Below is a small trained network, with its code and all its weights. Each question gives an input and a target symbol and asks what happens when units are switched off, that is, made to give their printed mean instead of their output.

import numpy as np


def w(rows, s, z=0):
    codes = np.array(rows[::2]) - 128.0
    scale = np.full(codes.shape[1], s)
    scale[-1] = z or s
    return codes * scale


def norm(h):
    return h / np.sqrt((h * h).mean(-1, keepdims=True) + 1e-5)


def f(y):
    return np.maximum(y, 0)


def softmax(a):
    e = np.exp(a - a.max(-1, keepdims=True))
    return e / e.sum(-1, keepdims=True)


def log_softmax(a):
    a = a - a.max(-1, keepdims=True)
    return a - np.log(np.exp(a).sum(-1, keepdims=True))


def net(x, mask):
    ids = ['βγδηθλξπστφω'.index(c) for c in x.split()]
    T = len(ids)
    res = E[ids] + P[:T]
    u = 0
    for l in range(2):
        q, k, v = (norm(res) @ M[l].T for M in (Q, K, V))
        z = softmax(np.where(np.tri(T) > 0, q @ k.T / 3**0.5, -1e9)) @ v
        res = res + np.where(mask[u], z, O[l][:, -1]) @ O[l][:, :-1]
        u += 1
        y = f(norm(res) @ A[l][:, :-1].T + A[l][:, -1])
        res = res + np.where(mask[u : u + 16], y, B[l][:, -1]) @ B[l][:, :-1]
        u += 16
    return log_softmax(norm(res)[-1] @ U[:, :-1].T + U[:, -1])


Q, K, V, O, A, B = {}, {}, {}, {}, {}, {}
E = w([
[108,135,118,84,54],'β',
[140,127,55,114,91],'γ',
[167,167,123,181,192],'δ',
[94,78,105,93,70],'η',
[195,83,185,100,131],'θ',
[193,53,132,126,156],'λ',
[70,59,159,107,95],'ξ',
[128,111,235,143,166],'π',
[131,4,235,72,120],'σ',
[75,155,171,185,180],'τ',
[95,45,95,118,106],'φ',
[151,102,110,188,205],'ω',
],0.022)
P = w([
[129,168,125,101,118],'0',
[136,140,111,136,99],'1',
[120,163,99,73,136],'2',
[148,135,108,156,81],'3',
[115,159,90,54,155],'4',
[154,131,109,176,66],'5',
[110,161,88,36,173],'6',
[161,131,111,195,52],'7',
[105,163,83,18,189],'8',
[167,128,117,212,40],'9',
[102,166,80,1,206],'10',
],0.0096)
Q[0] = w([
[61,147,90,88,193],'L0H1',
[137,143,103,4,219],'L0H1',
[74,156,126,6,211],'L0H1',
],0.018)
K[0] = w([
[131,197,121,22,166],'L0H1',
[51,113,121,7,240],'L0H1',
[116,151,87,6,233],'L0H1',
],0.013)
V[0] = w([
[176,126,141,163,173],'L0H1',
[6,96,126,147,186],'L0H1',
[178,60,57,167,115],'L0H1',
],0.013)
O[0] = w([
[176,169,136,10,43,70],'L0H1',
[150,195,151,182,2,2],'L0H1',
[76,209,120,24,178,178],'L0H1',
],0.0074,0.0062)
A[0] = w([
[120,111,177,160,117,115],'L0N1',
[131,72,159,155,181,84],'L0N2',
[86,147,148,96,157,127],'L0N3',
[135,143,81,191,112,148],'L0N4',
[130,132,84,167,182,159],'L0N5',
[101,170,161,82,90,115],'L0N6',
[182,155,167,132,143,136],'L0N7',
[158,167,51,140,70,151],'L0N8',
[105,149,121,199,134,40],'L0N9',
[98,172,214,173,156,2],'L0N10',
[91,119,119,131,103,127],'L0N11',
[14,253,145,151,141,100],'L0N12',
[137,129,175,111,170,147],'L0N13',
[63,204,95,213,147,145],'L0N14',
[144,207,130,151,156,174],'L0N15',
[151,102,83,137,177,128],'L0N16',
],0.017,0.0064)
B[0] = w([
[98,153,123,107,151,162],'L0N1',
[182,136,153,93,140,211],'L0N2',
[137,125,134,133,179,214],'L0N3',
[91,122,196,151,101,173],'L0N4',
[97,113,62,103,151,218],'L0N5',
[123,123,53,139,130,153],'L0N6',
[117,143,135,114,201,195],'L0N7',
[81,108,152,141,57,165],'L0N8',
[110,121,52,106,133,141],'L0N9',
[105,190,126,105,16,152],'L0N10',
[91,120,92,102,162,224],'L0N11',
[152,252,79,117,126,171],'L0N12',
[136,91,192,153,106,238],'L0N13',
[112,161,211,201,139,207],'L0N14',
[107,90,66,151,89,161],'L0N15',
[153,119,193,153,156,254],'L0N16',
],0.025,0.0061)
Q[1] = w([
[95,151,250,87,142],'L1H1',
[168,15,142,84,74],'L1H1',
[151,127,101,120,214],'L1H1',
],0.016)
K[1] = w([
[41,146,208,4,83],'L1H1',
[204,39,145,127,5],'L1H1',
[90,50,86,42,177],'L1H1',
],0.012)
V[1] = w([
[166,132,164,29,49],'L1H1',
[187,53,76,254,109],'L1H1',
[160,195,89,198,137],'L1H1',
],0.0096)
O[1] = w([
[139,68,141,145,88,58],'L1H1',
[73,166,157,9,94,2],'L1H1',
[148,161,176,80,135,53],'L1H1',
],0.013,0.0065)
A[1] = w([
[166,51,112,122,69,3],'L1N1',
[78,171,85,141,80,169],'L1N2',
[194,104,130,116,137,169],'L1N3',
[172,163,164,92,85,117],'L1N4',
[99,194,124,166,131,145],'L1N5',
[240,85,66,120,93,63],'L1N6',
[136,248,108,145,25,32],'L1N7',
[123,209,156,200,78,34],'L1N8',
[174,69,30,58,151,116],'L1N9',
[46,89,127,127,167,110],'L1N10',
[173,157,148,141,80,106],'L1N11',
[64,103,179,50,26,93],'L1N12',
[125,113,59,181,140,180],'L1N13',
[69,130,108,155,53,156],'L1N14',
[52,87,164,185,21,45],'L1N15',
[132,90,171,154,155,94],'L1N16',
],0.016,0.0039)
B[1] = w([
[87,129,75,130,83,140],'L1N1',
[119,130,184,118,60,174],'L1N2',
[134,182,113,136,111,198],'L1N3',
[96,125,150,182,166,140],'L1N4',
[188,137,159,124,114,199],'L1N5',
[112,188,196,108,131,145],'L1N6',
[77,70,2,122,204,160],'L1N7',
[137,130,117,175,32,165],'L1N8',
[221,144,151,94,62,183],'L1N9',
[117,72,93,204,149,255],'L1N10',
[148,93,102,181,147,141],'L1N11',
[177,74,136,217,96,139],'L1N12',
[128,164,153,77,133,213],'L1N13',
[60,134,102,55,164,158],'L1N14',
[178,174,177,71,205,165],'L1N15',
[89,106,67,133,96,246],'L1N16',
],0.031,0.0091)
U = w([
[118,124,139,111,160,149],'β',
[105,91,79,32,131,171],'γ',
[99,96,145,37,198,184],'δ',
[108,150,180,112,136,161],'η',
[172,56,243,101,166,132],'θ',
[245,46,54,87,166,55],'λ',
[192,225,107,144,248,47],'ξ',
[183,162,177,224,97,52],'π',
[118,23,157,114,47,103],'σ',
[124,199,59,148,110,150],'τ',
[84,80,92,198,198,119],'φ',
[208,181,137,75,126,254],'ω',
],0.011,0.0051)

Each question gives the input, a string of symbols that net reads in full, and the target symbol t.
The units are the heads (3 rows each of Q, K, V and O) and the neurons (one row each of A and B). Each row of codes is followed by its name. A weight is (code - 128) times the scale printed after its matrix; where a second scale follows, it is the last column's (O, A, B and U).
mask holds one flag per unit, layer by layer, with each layer's heads first. A switched-off unit (its flag False) gives its mean, the last column of its rows in O or B, instead of its output. The means were averaged over made-up inputs and are rounded, as every weight is.
A unit's drop is (log p(t) with every unit on - log p(t) with that unit switched off) / (log p(t) with every unit on - log p(t) with every unit switched off).
The circuit of an input: a set's keep is (log p(t) with only the set's units on - log p(t) with every unit switched off) / (log p(t) with every unit on - log p(t) with every unit switched off). Starting from the 12 units with the biggest drops (on a tie, the unit counted first), units are removed one at a time, each time the one whose removal leaves the highest keep (on an exact tie, the one counted first), for as long as the keep stays at least 0.8.
circuit, biggest first: the units of the circuit, biggest drop first
unit that matters most: the unit with the biggest drop
top k neurons: the k neurons with the biggest drops, biggest first
k most important neurons of layer l: the k neurons of layer l with the biggest drops, biggest first
input β θ γ τ λ β ξ, target ω: unit that matters most -> L0H1
input φ β τ π φ, target θ: circuit, biggest first -> L0H1, L1N15, L1N12, L0N8
input β π β λ ω τ β β, target θ: circuit, biggest first -> L1N15, L0N8, L1N12
input π φ β β β β δ θ π σ γ, target δ: circuit, biggest first -> L0H1, L0N8, L1N15, L1N14
input λ π β θ π π λ, target π: 4 most important neurons of layer 1 -> L1N6, L1N3, L1N10, L1N7
input ω β ω, target γ: circuit, biggest first -> L0N15, L0H1, L1H1
input β σ γ θ, target σ: 4 most important neurons of layer 0 -> L0N13, L0N12, L0N14, L0N3
input λ β τ λ β λ β θ, target λ: circuit, biggest first -> L0H1, L0N14
input β σ β β θ β β θ, target θ: circuit, biggest first -> L0N2, L0N13
input φ ω β φ, target γ: top 3 neurons -> L1N7, L0N8, L0N12
input δ ω β β β π θ β ω β π, target ω: circuit, biggest first -> L0N10, L0H1, L1N15
input φ β β λ φ τ β β, target θ: circuit, biggest first -> L1N15, L1N12, L0N8
input η λ β φ γ π θ φ φ β φ, target τ: 2 most important neurons of layer 0 -> L0N12, L0N16
input β λ φ θ η λ δ, target π: unit that matters most -> L0N14
input β ω φ β π β β η β γ, target π: 3 most important neurons of layer 0 -> L0N14, L0N16, L0N8
input θ β β β β σ η η β, target π: top 3 neurons -> L0N14, L0N12, L1N5
input λ π β β β θ γ ω β, target ξ: top 2 neurons -> L0N12, L0N13
input λ φ τ β β η β β σ, target σ: top 2 neurons -> L0N2, L1N10
input φ β γ λ β β γ β γ, target ξ: 2 most important neurons of layer 0 -> L0N16, L0N12
input θ δ π β β β θ, target θ: circuit, biggest first -> L0N13
input φ ω φ θ τ η, target λ: top 2 neurons -> L1N9, L0N14
